Moves between states:
sur c gav
sur p tir
sur e vom
sur r mak
sur g bar
nos c sof
nos p pap
nos e kef
nos r fur
nos g lal
tur c lun
tur p fud
tur e dep
tur r zup
tur g mam
vom c lal
vom p biz
vom e feg
vom r mes
vom g sur
nom c zin
nom p zup
nom e mam
nom r nat
nom g sif
zit c ref
zit p dak
zit e bep
zit r lil
zit g pak
ved c nat
ved p gav
ved e nez
ved r pif
ved g fud
dep c loz
dep p ved
dep e ruf
dep r lam
dep g tur
dak c mok
dak p kon
dak e baz
dak r zik
dak g nup
bep c lav
bep p baz
bep e voz
bep r nup
bep g zit
nef c tol
nef p zaz
nef e guf
nef r kon
nef g baz
zaz c sis
zaz p sif
zaz e vek
zaz r lun
zaz g tep
tol c bep
tol p sis
tol e lil
tol r nop
tol g riv
kip c dak
kip p kol
kip e sis
kip r vek
kip g nop
luz c tep
luz p dep
luz e zin
luz r mam
luz g kol
vek c zik
vek p nom
vek e vun
vek r loz
vek g zaz
ruk c ved
ruk p sur
ruk e sof
ruk r kef
ruk g mas
zon c nub
zon p voz
zon e dek
zon r zit
zon g fum
sos c tir
sos p zit
sos e fum
sos r fus
sos g lor
voz c koz
voz p nef
voz e piv
voz r dak
voz g bep
lun c vun
lun p sab
lun e loz
lun r ruf
lun g fid
pak c dek
pak p nup
pak e zit
pak r tol
pak g fus
fud c sab
fud p rom
fud e ved
fud r sof
fud g lam
zud c lam
zud p kef
zud e mas
zud r lal
zud g per
lal c ruk
lal p gop
lal e nos
lal r fav
lal g gav
dal c mak
dal p fus
dal e lor
dal r lav
dal g nub
zin c zaz
zin p ruf
zin e fid
zin r tur
zin g luz
lor c mes
lor p pak
lor e sos
lor r koz
lor g dal
mas c fud
mas p bar
mas e ruk
mas r nos
mas g zud
tir c fur
tir p ref
tir e biz
tir r zon
tir g mes
riv c zit
riv p kip
riv e tol
riv r guf
riv g mok
gop c sur
gop p sos
gop e pap
gop r dal
gop g fur
mok c pak
mok p nop
mok e riv
mok r nef
mok g piv
mak c feg
mak p zon
mak e mes
mak r sos
mak g pap
nat c tur
nat p mas
nat e gup
nat r per
nat g sab
per c zup
per p nos
per e zud
per r gav
per g nez
sif c luz
sif p gup
sif e nom
sif r sab
sif g loz
loz c kol
loz p nat
loz e sif
loz r lov
loz g lun
pap c vom
pap p fum
pap e mak
pap r lor
pap g gop
feg c nos
feg p nub
feg e fav
feg r tir
feg g vom
lil c voz
lil p zik
lil e nup
lil r kip
lil g tol
fav c kef
fav p dal
fav e fur
fav r biz
fav g feg
kol c kon
kol p tur
kol e luz
kol r nom
kol g vun
fur c bar
fur p lor
fur e gop
fur r nub
fur g fav
nez c gup
nez p lal
nez e per
nez r rom
nez g ved
gav c mas
gav p fur
gav e lal
gav r feg
gav g rom
sis c baz
sis p luz
sis e zik
sis r vun
sis g kip
mes c fav
mes p dek
mes e tir
mes r fum
mes g mak
nub c pap
nub p koz
nub e dal
nub r ref
nub g biz
koz c fum
koz p tol
koz e fus
koz r mok
koz g lav
zup c ruf
zup p sof
zup e lam
zup r mas
zup g gup
lam c lov
lam p pif
lam e fud
lam r ruk
lam g zup
ref c lor
ref p mok
ref e lav
ref r voz
ref g dek
gup c dep
gup p ruk
gup e zup
gup r zud
gup g nat
pif c per
pif p feg
pif e rom
pif r sur
pif g sof
dek c dal
dek p piv
dek e ref
dek r bep
dek g zon
ruf c sif
ruf p nez
ruf e lov
ruf r fud
ruf g dep
piv c fus
piv p guf
piv e mok
piv r baz
piv g voz
lov c nom
lov p per
lov e sab
lov r ved
lov g ruf
kef c pif
kef p mak
kef e bar
kef r gop
kef g nos
fus c zon
fus p lil
fus e pak
fus r riv
fus g koz
baz c riv
baz p tep
baz e nef
baz r zis
baz g dak
fid c vek
fid p lov
fid e lun
fid r dep
fid g zin
sab c mam
sab p zud
sab e nat
sab r nez
sab g lov
guf c lil
guf p vek
guf e nop
guf r tep
guf g nef
vun c zis
vun p mam
vun e kol
vun r sif
vun g vek
zis c guf
zis p fid
zis e kon
zis r luz
zis g zik
sof c nez
sof p vom
sof e pif
sof r bar
sof g ruk
mam c fid
mam p lam
mam e tur
mam r gup
mam g nom
kon c nop
kon p lun
kon e tep
kon r zin
kon g zis
bar c rom
bar p mes
bar e sur
bar r pap
bar g kef
nop c nup
nop p vun
nop e kip
nop r zaz
nop g guf
biz c gop
biz p lav
biz e nub
biz r dek
biz g tir
rom c zud
rom p fav
rom e gav
rom r vom
rom g pif
lav c sos
lav p riv
lav e koz
lav r piv
lav g ref
fum c biz
fum p bep
fum e zon
fum r pak
fum g sos
nup c piv
nup p zis
nup e dak
nup r sis
nup g lil
tep c kip
tep p loz
tep e zaz
tep r fid
tep g kon
zik c nef
zik p zin
zik e zis
zik r kol
zik g sis

The rows follow the links: the fewer symbols apart two states are, the more alike their rows tend to be.

State, then a row for it; each showing differs a little:
nup: -595   -90  -127   600   350   -12   824  -112   -98   531   763   327   446  -448   439   -34  -114  -125   -56  -617   125  -419   474   150   132    63   205   132  -327   540   468   -67  -695   150   750   -35    11     2   411  -439   404  -439   467   123  -181   -64   -65  -195  -369   -63
lil: -612    10  -175   412   543    84   778  -101    44   337   788   333   284  -386   427     7    40  -183     0  -455   207  -394   614    41    54    11   375    94  -290   550   441  -205  -820   258   825   139   -26    75   624  -585   558  -178   397   201  -264   104  -154  -181  -216  -142
tol: -589    80  -132   344   620    48   602   -37    76   227   707   383   213  -339   531    46    70  -222   -56  -287   274  -342   595  -105    37  -103   471    58  -363   477   378  -370  -916   337   525   113   -93    78   691  -635   768   141   341   162  -193   159   -15   -76  -193  -131
gav:  617  -368  -257  -287  -180   189  -926   216   390  -130  -519  -376   432   330  -667  -248   398  -137   111   581  -397   175    54   -63  -401   387  -171  -177   290  -234  -126  -394   693   333  -687   437   103    66  -215   290  -392   840   349   -46  -285   212  -125   223   655    92
dal: -595  -433  -266    99   387  -211  -183   -21   309  -300  -398   -81   390    91   413  -191   -49  -357   258   623   -38    13   742  -405  -116  -109   625    81   217   139     1  -988   236   842  -626   264    41    56   326  -404   338   928    77    -9  -143   190   133   185   106  -184
fur: -378  -379  -449   413  -256  -689  -603  -678    73   186  -550  -258  -301  -119   -64   -77   139  -177   652    52  -479   -11   100   147   239   110    43  -220   477  -325  -126    89   668   363  -216    11   187   758   -50   280  -813    74  -562  -236   857  -204   114  -244    47   -28
fud:  146   365   333  -270   -58   105  -387   208    83  -494  -772  -378  -322   224  -472  -349  -283   151  -210  -229  -782   -26  -162   272   -17  -419  -417   148    57  -337   -72   389   757  -768  -390   106   345  -598  -421   556  -415  -379   159   244  -597  -260  -432   227    16   236
ved:   64   436   316  -244  -131   -68  -460    27   -31  -472  -965  -367  -542   239  -399  -280  -281   116  -126  -258  -764    70  -236   312    57  -482  -437   144    56  -388  -104   526   762  -853  -375    -2   323  -369  -344   540  -462  -397  -166   213  -300  -264  -389   193    -1   188
zaz:   302    580    159   -243    411    476    385    188      5    196    831    580    -56   -227   -235    119    363    120   -443   -242    345   -169    -97    -83   -187   -115   -150   -137   -575    271    281    324  -1048   -303    772    151   -160   -119    435   -379    713    -48    509    170   -440    310   -144     32    161    118
kef: -116  -228  -109  -140   190    23  -671    74   405  -547  -955  -552   180   235  -276  -440   -46  -205   158   341  -738   -34   420     8  -186  -160    64   131   196  -232  -133  -419   879   121  -905   461   302  -153   -62   228  -210   533   265   186  -555   -76  -235   314   295    29
mes:   79  -765  -392   157  -358  -257  -405  -184   109   242  -144  -230   483   225   149   117   191  -237   451   684   218   208   124  -184   -55   532   255  -110   379   -90  -287  -677   450   950  -524    -5   -84   486  -167    22  -320   758  -368  -394   658    93   481   -47   229  -226
zud:  277   436    94  -266  -312  -195  -703  -371     8  -135  -694  -179  -890   104  -522  -109   177   174   146    -7  -600   130  -474   220    40  -218  -410  -261   228  -529  -137   724   519  -510  -178    26   199   263  -198   536  -687  -149  -647   -65   489  -117  -174    -1   212   213
piv: -421  -146   -11    68   348    -5   464   151   -48   -88   453   374   190   -23   761   171     3  -167   -37   463   754    33   368  -464   -17  -165   714   139  -211   327     6  -724  -753   638    52   -62  -315     4   495  -680   896   487   -57   -55     1   251   332   -27  -140  -168
nop:  -17   -49   369   161  -264    -7  1041   261  -677    87   655   298   162   135   739   391  -470   171  -299  -317   806   127  -383     0   362    24    -4   289  -195   264  -151   132  -399  -201   295  -622  -397  -445  -276   -82   277  -801  -274  -106   213  -221   311   -95  -715  -149
sif:   366    755    611   -377   -239    146    216    174   -387   -370    -71    106   -697    136   -106    210   -249    404   -371   -233     95    297   -779    155     94   -447   -452     80   -172   -193   -263    765    -43  -1029    112   -375   -109   -469   -395    285    -25   -664   -384     82    -34   -178   -138     68   -260    153
riv: -594    21   -69   161   602   -46   593   -15   131   124   580   423   179  -267   581    80    58   -85    -1    33   440  -227   596  -298   -34  -168   631    20  -349   415   309  -518  -864   511   432   118  -102   129   640  -775   933   379   220    96  -176   254   -17     4   -32  -120
fum: -1163   -354   -398    452    545   -466     24   -466    240     44   -312    -87    116   -211    586   -243   -130   -335    439    -70   -432   -422    939    -84    173   -162    683     41    139    209    309   -536    148    645   -125    218    219    446    593   -389    172    397      5    160     83    -79    -75    -44   -111   -139
dek: -1111   -431   -458    801    167   -595    233   -605    123    490     38    -68    155   -351    557   -127   -156   -342    489   -345   -175   -332    789     99    342     77    477      0    225    263    356   -344     53    618    225     30    206    509    456   -160   -196    -90   -110    -98    536   -176     22   -328   -340   -152
mas:  395   313   -50  -240  -367  -247  -868  -423    82   -55  -611  -184  -771    88  -661   -32   404   179   245    72  -521   209  -497    62   -50   -41  -379  -353   306  -623  -173   591   429  -382  -160    76   121   435  -300   439  -695   104  -583  -106   545    32   -89   -17   419   184
voz: -335  -253    29    90   216    -2   443   177  -103   -79   441   302   264    24   883   228   -97  -112     2   539   868   144   243  -544    20   -16   596   133   -79   276  -154  -704  -605   719  -122  -213  -396    98   307  -637   789   595  -215  -243   220   158   444   -30  -120  -282
baz: -266  -202   -12   549   -11     5   979    37  -390   580   862   181   505  -218   480   172  -334    34  -153  -730   367  -259   103   248   309   227    89   264  -184   485   241   137  -538    -6   702  -227  -146  -216    31  -187   110  -846   320   -19   -23  -242    46  -219  -599  -117

Each walk starts at a row. The symbols on each line, taken left to right, move it on to the next state.
Answer with the state's row; about right is enough.
start -557  -206  -348   304   -70  -653  -629  -673   188   117  -829  -344  -430  -131    12  -173    64  -160   558   -16  -689  -120   252   174   207   -53    92  -196   455  -355    29    82   752   258  -289    58   286   609   -12   235  -741    16  -556  -155   726  -240   -45  -178    58    -6
r e p c c e	 -372   -600   -285     88    264   -149   -233    101    260   -251   -330   -187    497    173    432   -127    -34   -307    241    711    100      6    586   -402   -207     59    605     15    215    101   -161  -1015    306    906   -687    147    -71    149    251   -339    252    946     46    -63    -89    236    238    134    182   -254
c g p c e	 -141   -701   -300     22     22   -162   -334     71    242   -175   -257   -233    578    215    332     26     10   -284    287    784    244    164    402   -433    -99    331    525     37    335     -7   -237  -1017    401    896   -721    169   -108    195     30   -204    144    981    -14   -179    169    163    375     86    201   -326
start  369  -382  -206  -231   -23   152  -801   220   430  -279  -605  -462   405   286  -555  -377   165  -174   121   476  -458   109   193     4  -394   195   -40    11   290  -221   -84  -464   776   253  -783   380   164  -139  -127   275  -253   783   414    57  -492   133  -119   319   538    55
c e g p	 -649    -27   -137     67    220   -392   -730   -274    357   -407  -1080   -526   -213     99   -140   -493   -216   -231    276     59  -1017   -163    554     67      8   -317    181     48    284   -321     66   -218    938     41   -734    284    440     47    -14    260   -354    269    -56    248   -207   -126   -305    133     53     59
c p r p g c g	-811  -389  -211   216   491  -255  -154  -135   327  -276  -393  -109   298     1   560  -230   -88  -445   317   463  -245  -197   884  -355   -40  -151   686   102   163   209   168  -921   225   818  -441   293   156   166   413  -448   409   792    67    61  -222   118    -5   159    61  -239
start  107   559   227  -274  -267  -220  -606  -332    57  -294  -840  -222  -912    95  -441  -105   -24   172    42   -64  -683   120  -459   211    60  -362  -413   -84   163  -519  -241   672   549  -704  -244   -54   275    73  -284   534  -663  -253  -508    56   253  -160  -220    72    82   172
g p p	-171  -484  -381   386  -304  -606  -587  -623   152   345  -377  -228  -142   -34    -2    -7   185  -102   651   181  -261    91    68    76   200   320   126  -220   538  -251   -32   -51   621   606  -224   -32    87   776  -129   239  -818   283  -540  -344  1027  -111   261  -218   142   -62
e c r r p	-268  -417   -75   174   -24   -53   528   108  -214   -60   437   247   353   151   838   383  -120  -102    55   588   986   288   138  -503    84    82   569    43    -5   187  -193  -760  -402   719  -156  -358  -462    43    77  -508   536   449  -310  -266   395    63   581   -40  -244  -286
start -523   -41   -44    68   531    40   510    64    30   -48   478   398   150  -141   645   112    12  -148   -70   230   565  -162   568  -404   -38  -218   735    83  -238   409   171  -553  -773   600   229    86  -197    72   619  -791   953   493   149    17   -88   321   195   -33  -104  -185
e g r e r	  267    639    256   -257    355    378    487    202     -5     76    828    611   -298   -185    -46    247    326    177   -462   -117    492    -30   -184   -168   -175   -211    -84   -166   -522    196    145    270  -1170   -216    767     84   -223    -68    408   -467    831     12    232    152   -254    355    -84    -58    130     74
g g e e g g	  199    528    434   -310    119    256    617    269   -285   -126    715    683   -401    -63    303    382     70    211   -431     99    826    126   -431   -336    -30   -355    128    -55   -483    208   -117    224  -1051   -210    567   -317   -377   -154    182   -445    900    -78   -231    -27     30    241    226    -23   -121    -16
start  785  -305  -309  -345  -322   124  -977    72   346   -42  -403  -322   304   224  -715  -186   557   -34   169   555  -282   266  -148     0  -368   486  -253  -283   344  -273  -149  -176   510   293  -564   419    32   271  -256   341  -527   781   188  -102   -52   197   -33   187   630    33
c r p r p	-286  -740  -248   556  -285  -364   442  -192  -310   465   443    25   509    -2   774   373  -283  -146   308    96   672   183    84   -92   316   472   375   120   283   163  -111  -476    39   707   -50  -428  -312   244  -101  -208  -142   -67  -426  -454   825  -232   521  -268  -365  -269
r g g e e r	 -97  -170   292   394  -268    44   988   189  -565   258   746   161   370   -73   632   344  -525   129  -189  -452   674    -8  -230    74   323   145   -31   287  -135   349   -43   103  -382  -182   452  -599  -294  -411  -240   -99   149  -931  -127  -117   174  -351   291  -162  -703  -196
start -204  -217   110   434  -158    25   969    90  -498   406   721   164   463  -158   550   270  -447    89  -166  -641   498   -81   -48   174   421   194    11   295  -163   385   111   111  -407  -112   616  -432  -201  -330  -197   -86    94  -982   111   -91    91  -326   170  -231  -715  -129
e r c r	 412   415   164  -125   341   528   444   325    57   244   856   316   157  -295  -283    58   259   119  -451  -352   193  -294     4    93  -207    -7  -236   -15  -480   359   419   357  -989  -350   896   193   -65  -211   288  -287   584  -284   636   249  -594   232  -307   -54   110   120
p e r p c r	  796   -197   -267   -310   -338     20  -1048    -75    282    181   -333   -268    -14    212   -823   -133    536     33    257    506   -238    241   -312     34   -274    427   -388   -408    316   -308   -203     74    473    162   -398    298    136    412   -262    356   -631    721     42   -126    217    236     -8     99    724    142
start   358    658    619   -357   -233    197    363    257   -365   -317   -164     34   -583    156    -77     41   -388    339   -474   -415     68    179   -671    189    161   -447   -484    153   -201   -139   -251    705    -58  -1007     89   -372    -62   -641   -429    287    -86   -935   -203     91   -226   -235    -62     91   -354    121
c r p r p	 -361   -141    -93    -96    243   -159   -674    -42    420   -579  -1030   -473    -46    123   -217   -474   -207   -233    229    233   -865   -100    492     31   -109   -279    181    115    273   -268     14   -389    921     15   -783    349    424   -139     11    225   -233    399     79    225   -384    -66   -271    250    209     28
g c p g	 -692     -8   -208    186    141   -484   -644   -448    294   -325  -1061   -477   -468     -7   -120   -417   -127   -151    433     -1   -952   -159    410    126     98   -308    153     49    403   -318     47    -77    902     18   -524    201    449    184     95    259   -470    223   -221    140     81   -207   -252    140    104     78
start -892  -492  -431   847    17  -540   277  -539   -38   580   184   -55   234  -301   606    49  -167  -278   565  -400   -24  -253   544   131   355   339   424    58   336   221   292  -272    17   633   239  -136     8   586   218  -165  -294  -176  -253  -191   743  -286   233  -270  -381  -211
p r e p e	 390   358   173   -80   268   561   452   304   -16   216   839   259   287  -317  -358   -19   142   133  -377  -526    85  -329   -69   154  -173    21  -311    58  -449   295   334   340  -800  -508   826   232     8  -359   120  -138   477  -366   790   295  -793   130  -371   -19   -31   134
p e p p p r g	 -10  -715  -381    79  -137  -194  -394    36   178   -29  -167  -194   516   152   228    48    88  -248   345   831   276   260   262  -389   -69   464   459   -62   373   -18  -297  -880   462   935  -649    55  -198   323   -70   -79   -81   875  -172  -295   428    90   426    34   176  -186
